Below are the code and all the weights of a small trained network. Each question names an input and a target symbol and asks about switching units off, where a switched-off unit gives its printed mean instead of its output.

import numpy as np


def w(rows, s, z=0):
    codes = np.array(rows[::2]) - 128.0
    scale = np.full(codes.shape[1], s)
    scale[-1] = z or s
    return codes * scale


def norm(h):
    return h / np.sqrt((h * h).mean(-1, keepdims=True) + 1e-5)


def f(y):
    return y / 2 * (1 + np.tanh(0.7978845608 * (y + 0.044715 * y**3)))


def softmax(a):
    e = np.exp(a - a.max(-1, keepdims=True))
    return e / e.sum(-1, keepdims=True)


def log_softmax(a):
    a = a - a.max(-1, keepdims=True)
    return a - np.log(np.exp(a).sum(-1, keepdims=True))


def net(x, mask):
    ids = ['αγδζηθλξπστφψ'.index(c) for c in x.split()]
    T = len(ids)
    res = E[ids] + P[:T]
    u = 0
    for l in range(3):
        r = norm(res)
        for j in range(3):
            rows = slice(2 * j, 2 * j + 2)
            q, k, v = (r @ M[l][rows].T for M in (Q, K, V))
            z = softmax(np.where(np.tri(T) > 0, q @ k.T / 2**0.5, -1e9)) @ v
            o = O[l][rows]
            res = res + np.where(mask[u + j], z, o[:, -1]) @ o[:, :-1]
        u += 3
        y = f(norm(res) @ A[l][:, :-1].T + A[l][:, -1])
        res = res + np.where(mask[u : u + 8], y, B[l][:, -1]) @ B[l][:, :-1]
        u += 8
    return log_softmax(norm(res)[-1] @ U[:, :-1].T + U[:, -1])


Q, K, V, O, A, B = {}, {}, {}, {}, {}, {}
E = w([
[184,130,222,169],'α',
[96,143,79,146],'γ',
[101,177,105,139],'δ',
[62,125,159,149],'ζ',
[159,135,119,58],'η',
[128,108,109,165],'θ',
[90,138,131,139],'λ',
[118,114,69,84],'ξ',
[68,134,95,229],'π',
[93,136,96,119],'σ',
[99,122,130,228],'τ',
[134,246,180,125],'φ',
[127,175,139,70],'ψ',
],0.014)
P = w([
[148,124,231,122],'0',
[154,58,106,2],'1',
[140,92,115,110],'2',
[125,126,116,117],'3',
[130,145,111,108],'4',
[137,157,89,103],'5',
],0.0075)
Q[0] = w([
[84,230,194,88],'0.h0',
[202,11,115,99],'0.h0',
[95,211,167,203],'0.h1',
[94,99,80,103],'0.h1',
[132,190,92,49],'0.h2',
[54,97,2,194],'0.h2',
],0.005)
K[0] = w([
[158,99,139,165],'0.h0',
[112,135,116,125],'0.h0',
[90,203,254,200],'0.h1',
[75,98,87,97],'0.h1',
[91,162,121,119],'0.h2',
[42,107,149,169],'0.h2',
],0.01)
V[0] = w([
[238,91,193,114],'0.h0',
[153,156,35,185],'0.h0',
[92,148,240,122],'0.h1',
[67,156,200,176],'0.h1',
[254,37,150,84],'0.h2',
[133,193,164,184],'0.h2',
],0.0054)
O[0] = w([
[224,96,121,159,62],'0.h0',
[149,124,149,160,72],'0.h0',
[202,82,52,73,184],'0.h1',
[185,27,143,58,190],'0.h1',
[151,215,109,254,3],'0.h2',
[57,71,188,95,150],'0.h2',
],0.0049,0.0026)
A[0] = w([
[113,126,160,137,3],'0.n0',
[71,72,148,160,140],'0.n1',
[52,170,92,106,61],'0.n2',
[161,2,35,150,216],'0.n3',
[137,137,119,66,134],'0.n4',
[106,194,61,212,135],'0.n5',
[80,119,211,90,185],'0.n6',
[157,190,209,83,162],'0.n7',
],0.0074,0.0022)
B[0] = w([
[157,134,171,96,100],'0.n0',
[109,148,79,87,197],'0.n1',
[179,117,131,174,203],'0.n2',
[80,199,114,114,252],'0.n3',
[77,169,68,155,186],'0.n4',
[148,156,109,37,164],'0.n5',
[120,173,63,254,200],'0.n6',
[87,45,41,183,184],'0.n7',
],0.0053,0.0038)
Q[1] = w([
[87,155,159,134],'1.h0',
[135,189,84,128],'1.h0',
[65,50,255,110],'1.h1',
[106,144,118,141],'1.h1',
[123,145,31,164],'1.h2',
[155,136,131,147],'1.h2',
],0.0079)
K[1] = w([
[122,47,126,150],'1.h0',
[161,126,109,132],'1.h0',
[66,134,99,91],'1.h1',
[200,123,95,136],'1.h1',
[254,79,187,160],'1.h2',
[98,41,199,131],'1.h2',
],0.0079)
V[1] = w([
[104,16,58,2],'1.h0',
[138,215,175,122],'1.h0',
[111,145,109,111],'1.h1',
[49,176,96,26],'1.h1',
[176,63,115,190],'1.h2',
[236,58,33,29],'1.h2',
],0.0047)
O[1] = w([
[190,74,169,196,254],'1.h0',
[21,121,85,156,78],'1.h0',
[121,155,63,111,151],'1.h1',
[144,135,114,253,208],'1.h1',
[205,239,255,137,118],'1.h2',
[141,208,143,193,156],'1.h2',
],0.0047,0.0034)
A[1] = w([
[67,124,162,70,190],'1.n0',
[255,102,102,200,168],'1.n1',
[73,168,65,103,134],'1.n2',
[165,189,51,140,89],'1.n3',
[139,113,120,52,249],'1.n4',
[81,92,130,166,190],'1.n5',
[108,101,147,134,149],'1.n6',
[162,110,43,83,240],'1.n7',
],0.0069,0.0021)
B[1] = w([
[187,124,130,245,163],'1.n0',
[75,148,46,76,178],'1.n1',
[253,116,208,189,254],'1.n2',
[75,37,189,189,209],'1.n3',
[112,195,176,233,169],'1.n4',
[153,230,110,70,191],'1.n5',
[160,188,186,129,133],'1.n6',
[36,213,171,188,233],'1.n7',
],0.0046,0.004)
Q[2] = w([
[58,141,148,200],'2.h0',
[175,68,151,108],'2.h0',
[93,171,112,189],'2.h1',
[90,81,108,120],'2.h1',
[142,114,175,42],'2.h2',
[124,157,95,251],'2.h2',
],0.013)
K[2] = w([
[135,107,188,14],'2.h0',
[65,133,26,253],'2.h0',
[201,148,212,59],'2.h1',
[122,62,132,102],'2.h1',
[1,234,130,166],'2.h2',
[206,55,116,81],'2.h2',
],0.0082)
V[2] = w([
[186,202,50,69],'2.h0',
[160,238,129,189],'2.h0',
[156,38,30,127],'2.h1',
[6,177,180,97],'2.h1',
[25,240,103,113],'2.h2',
[2,183,219,173],'2.h2',
],0.0087)
O[2] = w([
[51,107,196,118,1],'2.h0',
[48,194,121,69,155],'2.h0',
[142,143,175,253,74],'2.h1',
[129,38,123,91,151],'2.h1',
[29,62,129,194,48],'2.h2',
[49,33,72,132,152],'2.h2',
],0.0071,0.0037)
A[2] = w([
[186,108,184,146,141],'2.n0',
[188,81,109,81,3],'2.n1',
[119,159,61,89,180],'2.n2',
[229,148,90,243,139],'2.n3',
[74,78,67,107,212],'2.n4',
[177,50,37,83,14],'2.n5',
[101,135,144,1,157],'2.n6',
[192,120,96,65,46],'2.n7',
],0.0099,0.0025)
B[2] = w([
[41,144,51,77,145],'2.n0',
[74,191,81,123,155],'2.n1',
[158,164,207,97,187],'2.n2',
[116,37,191,2,255],'2.n3',
[233,200,104,82,203],'2.n4',
[130,199,107,248,209],'2.n5',
[185,96,212,69,184],'2.n6',
[82,238,120,120,179],'2.n7',
],0.0067,0.0066)
U = w([
[142,114,136,118,100],'α',
[177,9,122,118,144],'γ',
[112,51,214,145,126],'δ',
[196,82,97,90,58],'ζ',
[43,142,197,76,79],'η',
[119,102,154,40,71],'θ',
[213,139,208,191,119],'λ',
[45,156,73,113,182],'ξ',
[174,95,58,172,203],'π',
[87,88,133,221,252],'σ',
[159,214,28,146,79],'τ',
[79,80,77,42,173],'φ',
[70,208,176,203,66],'ψ',
],0.013,0.0042)

Each question gives the input, a string of symbols that net reads in full, and the target symbol t.
The units are the heads (2 rows each of Q, K, V and O) and the neurons (one row each of A and B). Each row of codes is followed by its name. A weight is (code - 128) times the scale printed after its matrix; where a second scale follows, it is the last column's (O, A, B and U).
mask holds one flag per unit, layer by layer, with each layer's heads first. A switched-off unit (its flag False) gives its mean, the last column of its rows in O or B, instead of its output. The means were averaged over made-up inputs and are rounded, as every weight is.
A unit's drop is (log p(t) with every unit on - log p(t) with that unit switched off) / (log p(t) with every unit on - log p(t) with every unit switched off).
The circuit of an input: a set's keep is (log p(t) with only the set's units on - log p(t) with every unit switched off) / (log p(t) with every unit on - log p(t) with every unit switched off). Starting from the 12 units with the biggest drops (on a tie, the unit counted first), units are removed one at a time, each time the one whose removal leaves the highest keep (on an exact tie, the one counted first), for as long as the keep stays at least 0.8.
circuit, biggest first: the units of the circuit, biggest drop first
k most important neurons: the k neurons with the biggest drops, biggest first
which heads matter: for each layer, one digit per head in row order, 1 if its drop is at least 0.15 and else 0, layers parted by /
drop of u: that unit's drop, to one decimal
input γ λ λ τ τ, target γ: circuit, biggest first -> [2.n3 2.h0]
input φ λ τ, target φ: 2 most important neurons -> [0.n6 0.n3]
input π ξ π ζ φ τ, target π: 4 most important neurons -> [0.n7 1.n2 2.n4 1.n7]
input π π τ λ, target π: circuit, biggest first -> [2.h2 0.h2 2.h0 2.n5]
input δ τ σ, target δ: 3 most important neurons -> [1.n2 1.n1 0.n6]
input φ λ φ λ π λ, target φ: circuit, biggest first -> [2.h1]
input φ λ π τ η τ, target φ: circuit, biggest first -> [1.n7 2.h1]
input δ η τ γ τ ξ, target δ: which heads matter -> 011 / 100 / 000
input ψ σ θ τ λ ψ, target ψ: 3 most important neurons -> [0.n7 1.n1 0.n3]
input ψ λ π τ θ, target ψ: which heads matter -> 010 / 101 / 100
input τ φ τ σ φ, target τ: 3 most important neurons -> [0.n7 2.n5 1.n2]
input τ σ ξ, target τ: 2 most important neurons -> [1.n2 2.n5]
input ψ ζ τ τ τ ξ, target ψ: which heads matter -> 010 / 100 / 100
input γ η λ π, target γ: which heads matter -> 011 / 100 / 000
input σ φ λ π τ, target σ: which heads matter -> 010 / 110 / 011
input φ σ τ σ, target φ: 2 most important neurons -> [0.n6 0.n3]
input π λ η φ φ, target π: 2 most important neurons -> [0.n7 1.n7]
input ψ τ τ η, target ψ: 4 most important neurons -> [0.n7 1.n1 1.n7 1.n2]
input δ σ ψ, target δ: 3 most important neurons -> [1.n2 1.n1 0.n6]
input σ τ θ λ η ζ, target σ: most important neuron -> [0.n3]
input τ γ λ ψ, target τ: 2 most important neurons -> [1.n2 2.n5]
input λ γ τ δ ψ, target λ: which heads matter -> 010 / 100 / 011
input τ ξ γ ψ, target τ: which heads matter -> 010 / 100 / 111
input λ τ τ π ψ σ, target λ: which heads matter -> 010 / 100 / 011
input λ φ φ ζ λ ψ, target λ: 2 most important neurons -> [1.n7 1.n3]
input ψ η ζ η φ, target ψ: 3 most important neurons -> [0.n7 1.n1 1.n2]
input γ λ φ, target γ: 3 most important neurons -> [2.n3 1.n2 0.n6]
input σ γ π λ τ ψ, target σ: which heads matter -> 000 / 110 / 001
input δ τ ξ ψ, target δ: drop of 1.h0 -> 1.1
input σ η τ λ, target σ: drop of 1.h0 -> 0.4
